Below are the code and all the weights of a small trained network. Each question names an input and a target symbol and asks about switching units off, where a switched-off unit gives its printed mean instead of its output.

import numpy as np


def w(rows, s, z=0):
    codes = np.array(rows[::2]) - 128.0
    scale = np.full(codes.shape[1], s)
    scale[-1] = z or s
    return codes * scale


def f(y):
    return y / 2 * (1 + np.tanh(0.7978845608 * (y + 0.044715 * y**3)))


def softmax(a):
    e = np.exp(a - a.max(-1, keepdims=True))
    return e / e.sum(-1, keepdims=True)


def log_softmax(a):
    a = a - a.max(-1, keepdims=True)
    return a - np.log(np.exp(a).sum(-1, keepdims=True))


def net(x, mask):
    ids = ['ΘΛΩαβδεζημξπστφψ'.index(c) for c in x.split()]
    T = len(ids)
    res = E[ids] + P[:T]
    u = 0
    for l in range(3):
        r = res
        for j in range(2):
            rows = slice(2 * j, 2 * j + 2)
            q, k, v = (r @ M[l][rows].T for M in (Q, K, V))
            z = softmax(np.where(np.tri(T) > 0, q @ k.T / 2**0.5, -1e9)) @ v
            o = O[l][rows]
            res = res + np.where(mask[u + j], z, o[:, -1]) @ o[:, :-1]
        u += 2
        y = f(res @ A[l][:, :-1].T + A[l][:, -1])
        res = res + np.where(mask[u : u + 8], y, B[l][:, -1]) @ B[l][:, :-1]
        u += 8
    return log_softmax(res[-1] @ U[:, :-1].T + U[:, -1])


Q, K, V, O, A, B = {}, {}, {}, {}, {}, {}
E = w([
[127,158,47,142,102,126],'Θ',
[101,191,103,137,95,137],'Λ',
[132,49,125,115,167,130],'Ω',
[130,188,174,57,110,154],'α',
[123,213,102,160,178,83],'β',
[105,96,81,145,129,101],'δ',
[59,114,186,123,189,129],'ε',
[57,141,122,127,112,90],'ζ',
[99,98,130,119,151,101],'η',
[123,145,251,66,139,92],'μ',
[208,143,185,115,73,129],'ξ',
[136,142,193,183,121,144],'π',
[165,108,73,113,114,118],'σ',
[148,147,110,128,203,79],'τ',
[132,118,193,62,12,84],'φ',
[109,147,150,45,104,113],'ψ',
],0.026)
P = w([
[172,161,179,78,113,2],'0',
[156,156,148,94,77,62],'1',
[149,161,124,117,90,99],'2',
[136,157,111,121,96,127],'3',
[134,148,107,124,103,160],'4',
[118,143,101,134,115,179],'5',
[112,133,95,140,128,200],'6',
[110,134,89,141,130,214],'7',
[107,127,79,147,135,224],'8',
],0.0079)
Q[0] = w([
[160,112,71,191,32,169],'L0H0',
[82,132,178,253,145,114],'L0H0',
[87,169,80,134,180,144],'L0H1',
[102,12,82,171,75,79],'L0H1',
],0.0054)
K[0] = w([
[234,109,77,214,91,163],'L0H0',
[67,152,173,253,205,87],'L0H0',
[53,198,71,110,180,98],'L0H1',
[48,18,35,121,92,86],'L0H1',
],0.0047)
V[0] = w([
[2,140,72,101,124,185],'L0H0',
[32,113,125,202,124,161],'L0H0',
[110,160,48,34,115,57],'L0H1',
[250,25,170,124,201,127],'L0H1',
],0.0048)
O[0] = w([
[129,91,148,164,167,46,2],'L0H0',
[67,254,179,142,166,135,86],'L0H0',
[128,58,147,173,149,157,59],'L0H1',
[109,69,131,120,172,107,149],'L0H1',
],0.0081,0.0041)
A[0] = w([
[66,78,93,230,103,149,163],'L0N0',
[76,222,119,183,172,177,140],'L0N1',
[75,51,92,253,183,53,6],'L0N2',
[90,50,151,94,191,126,9],'L0N3',
[171,157,124,137,1,71,60],'L0N4',
[8,180,8,74,143,150,69],'L0N5',
[180,174,162,152,87,25,99],'L0N6',
[173,60,212,226,140,111,82],'L0N7',
],0.0077,0.0024)
B[0] = w([
[157,199,176,38,159,102,153],'L0N0',
[176,84,101,134,39,168,246],'L0N1',
[170,133,106,88,44,155,142],'L0N2',
[135,85,188,141,84,137,152],'L0N3',
[107,145,141,108,195,215,253],'L0N4',
[129,175,155,106,210,106,174],'L0N5',
[173,144,101,81,254,143,204],'L0N6',
[174,120,154,125,236,59,177],'L0N7',
],0.0087,0.0055)
Q[1] = w([
[61,132,181,148,46,92],'L1H0',
[143,247,159,31,66,80],'L1H0',
[75,167,100,83,122,81],'L1H1',
[154,33,2,163,163,142],'L1H1',
],0.0082)
K[1] = w([
[76,135,159,149,88,99],'L1H0',
[102,197,138,70,101,147],'L1H0',
[85,179,44,57,172,34],'L1H1',
[255,63,23,159,119,101],'L1H1',
],0.0076)
V[1] = w([
[238,133,35,18,88,44],'L1H0',
[243,150,120,104,152,141],'L1H0',
[2,173,144,18,148,111],'L1H1',
[85,187,113,134,157,231],'L1H1',
],0.0052)
O[1] = w([
[12,255,105,158,140,115,164],'L1H0',
[96,126,103,206,79,51,254],'L1H0',
[17,126,106,76,110,114,164],'L1H1',
[101,104,113,162,120,71,178],'L1H1',
],0.0068,0.0063)
A[1] = w([
[112,156,152,54,185,59,99],'L1N0',
[103,57,135,142,151,84,168],'L1N1',
[137,35,144,113,164,130,100],'L1N2',
[161,143,163,116,138,135,137],'L1N3',
[120,75,46,129,106,90,226],'L1N4',
[148,110,188,15,227,175,2],'L1N5',
[133,123,215,113,164,4,75],'L1N6',
[131,153,189,134,113,93,29],'L1N7',
],0.011,0.0038)
B[1] = w([
[102,110,88,229,57,59,217],'L1N0',
[176,135,241,163,156,57,156],'L1N1',
[129,164,202,142,101,100,166],'L1N2',
[97,121,132,90,179,53,200],'L1N3',
[174,81,47,123,192,119,142],'L1N4',
[153,166,2,64,78,181,254],'L1N5',
[55,89,111,176,200,212,202],'L1N6',
[140,138,88,87,122,229,157],'L1N7',
],0.0079,0.0054)
Q[2] = w([
[140,163,185,152,254,171],'L2H0',
[144,160,171,222,191,119],'L2H0',
[28,112,156,175,193,178],'L2H1',
[150,159,187,176,134,126],'L2H1',
],0.0064)
K[2] = w([
[109,109,118,68,95,74],'L2H0',
[104,171,172,123,75,156],'L2H0',
[2,124,159,22,80,70],'L2H1',
[125,103,141,204,179,131],'L2H1',
],0.0082)
V[2] = w([
[24,90,132,98,79,26],'L2H0',
[114,28,4,216,37,26],'L2H0',
[7,133,150,159,34,213],'L2H1',
[171,25,79,216,108,205],'L2H1',
],0.0037)
O[2] = w([
[54,142,150,163,98,15,18],'L2H0',
[128,151,55,135,124,128,3],'L2H0',
[134,113,194,134,176,254,224],'L2H1',
[67,77,130,96,133,173,36],'L2H1',
],0.0054,0.0017)
A[2] = w([
[84,227,175,153,255,177,91],'L2N0',
[78,200,71,210,102,128,163],'L2N1',
[90,90,188,209,165,179,96],'L2N2',
[75,87,82,107,39,183,51],'L2N3',
[67,168,148,110,120,146,191],'L2N4',
[113,15,180,167,133,95,97],'L2N5',
[186,94,101,105,224,139,252],'L2N6',
[137,43,138,165,94,43,191],'L2N7',
],0.0087,0.0037)
B[2] = w([
[157,33,94,59,192,126,235],'L2N0',
[173,82,184,67,156,104,253],'L2N1',
[88,186,30,56,112,172,202],'L2N2',
[177,77,136,121,158,53,191],'L2N3',
[133,127,190,86,131,125,210],'L2N4',
[79,254,160,55,79,126,156],'L2N5',
[88,214,138,130,216,151,197],'L2N6',
[96,206,80,163,180,138,152],'L2N7',
],0.0077,0.0066)
U = w([
[68,174,74,39,183,103,170],'Θ',
[169,109,196,105,159,153,193],'Λ',
[128,178,223,172,135,131,185],'Ω',
[170,145,168,127,22,110,136],'α',
[194,117,140,128,165,92,40],'β',
[83,123,42,150,97,108,165],'δ',
[42,140,120,111,115,190,107],'ε',
[75,83,184,156,161,92,126],'ζ',
[28,166,77,165,122,131,128],'η',
[122,42,94,115,135,154,73],'μ',
[146,189,68,107,105,190,77],'ξ',
[151,84,164,162,197,212,174],'π',
[93,122,12,151,126,164,84],'σ',
[89,131,103,178,178,113,79],'τ',
[141,113,63,80,88,153,2],'φ',
[103,107,94,109,99,87,81],'ψ',
],0.011,0.0076)

Each question gives the input, a string of symbols that net reads in full, and the target symbol t.
The units are the heads (2 rows each of Q, K, V and O) and the neurons (one row each of A and B). Each row of codes is followed by its name. A weight is (code - 128) times the scale printed after its matrix; where a second scale follows, it is the last column's (O, A, B and U).
mask holds one flag per unit, layer by layer, with each layer's heads first. A switched-off unit (its flag False) gives its mean, the last column of its rows in O or B, instead of its output. The means were averaged over made-up inputs and are rounded, as every weight is.
A unit's drop is (log p(t) with every unit on - log p(t) with that unit switched off) / (log p(t) with every unit on - log p(t) with every unit switched off).
The circuit of an input: a set's keep is (log p(t) with only the set's units on - log p(t) with every unit switched off) / (log p(t) with every unit on - log p(t) with every unit switched off). Starting from the 12 units with the biggest drops (on a tie, the unit counted first), units are removed one at a time, each time the one whose removal leaves the highest keep (on an exact tie, the one counted first), for as long as the keep stays at least 0.8.
circuit, biggest first: the units of the circuit, biggest drop first
top k neurons: the k neurons with the biggest drops, biggest first
k most important neurons of layer l: the k neurons of layer l with the biggest drops, biggest first
drop of u: that unit's drop, to one decimal
input ξ μ π, target Θ: circuit, biggest first -> L2N2, L0N7, L1N6, L1H0
input π Ω α ξ ζ ξ π π Θ, target Θ: circuit, biggest first -> L0N5
input ξ η σ, target σ: circuit, biggest first -> L1N4, L0H0, L2N4
input ε β ξ δ ε β π ξ φ, target φ: circuit, biggest first -> L0N4, L1N5, L2N6, L0H0
input β Ω π π ψ π Ω, target Λ: circuit, biggest first -> L1N2, L1N1
input π Ω ξ, target Θ: circuit, biggest first -> L0N6, L1N3
input ε Ω Λ π π Ω, target Λ: circuit, biggest first -> L0N3, L1N2
input ξ α π α δ ε π ζ, target ζ: 2 most important neurons of layer 0 -> L0N5, L0N1
input ξ φ η π ε π π φ Ω, target Ω: circuit, biggest first -> L1N2, L1N1, L0N3, L2N5
input ξ ζ ε ξ Ω π, target Θ: 2 most important neurons of layer 0 -> L0N7, L0N2
input ε ζ β β β ε, target Λ: top 3 neurons -> L0N1, L1N5, L0N3
input π ξ ε Θ π ξ Ω π β, target β: top 2 neurons -> L2N1, L0N1
input π φ ζ, target ζ: top 2 neurons -> L1N0, L2N1
input Ω Ω φ, target Θ: most important neuron of layer 0 -> L0N4
input ε β π ε, target Λ: 4 most important neurons of layer 0 -> L0N1, L0N3, L0N6, L0N7
input π π π β ζ τ ξ α, target α: 2 most important neurons of layer 1 -> L1N0, L1N6
input π μ η φ, target Θ: top 2 neurons -> L0N4, L2N3
input Ω β φ, target φ: 2 most important neurons of layer 2 -> L2N6, L2N3
input Λ ξ π, target π: 2 most important neurons of layer 2 -> L2N0, L2N5
input β ε π ζ ξ Ω β π Θ, target Θ: top 2 neurons -> L0N5, L0N0
input π ξ β π π μ π π, target α: top 2 neurons -> L0N1, L0N4
input π η α π ξ ξ ξ Λ, target Λ: top neuron -> L2N1
input π ψ η, target η: top 2 neurons -> L0N1, L2N0
input π π ψ ε, target ε: 2 most important neurons of layer 0 -> L0N3, L0N6
input ξ ξ ξ β π ξ ξ α ε, target ε: 3 most important neurons of layer 2 -> L2N2, L2N1, L2N3
input Λ β α, target α: drop of L1N6 -> 0.3
input α ε π τ, target τ: drop of L0H0 -> 0.0
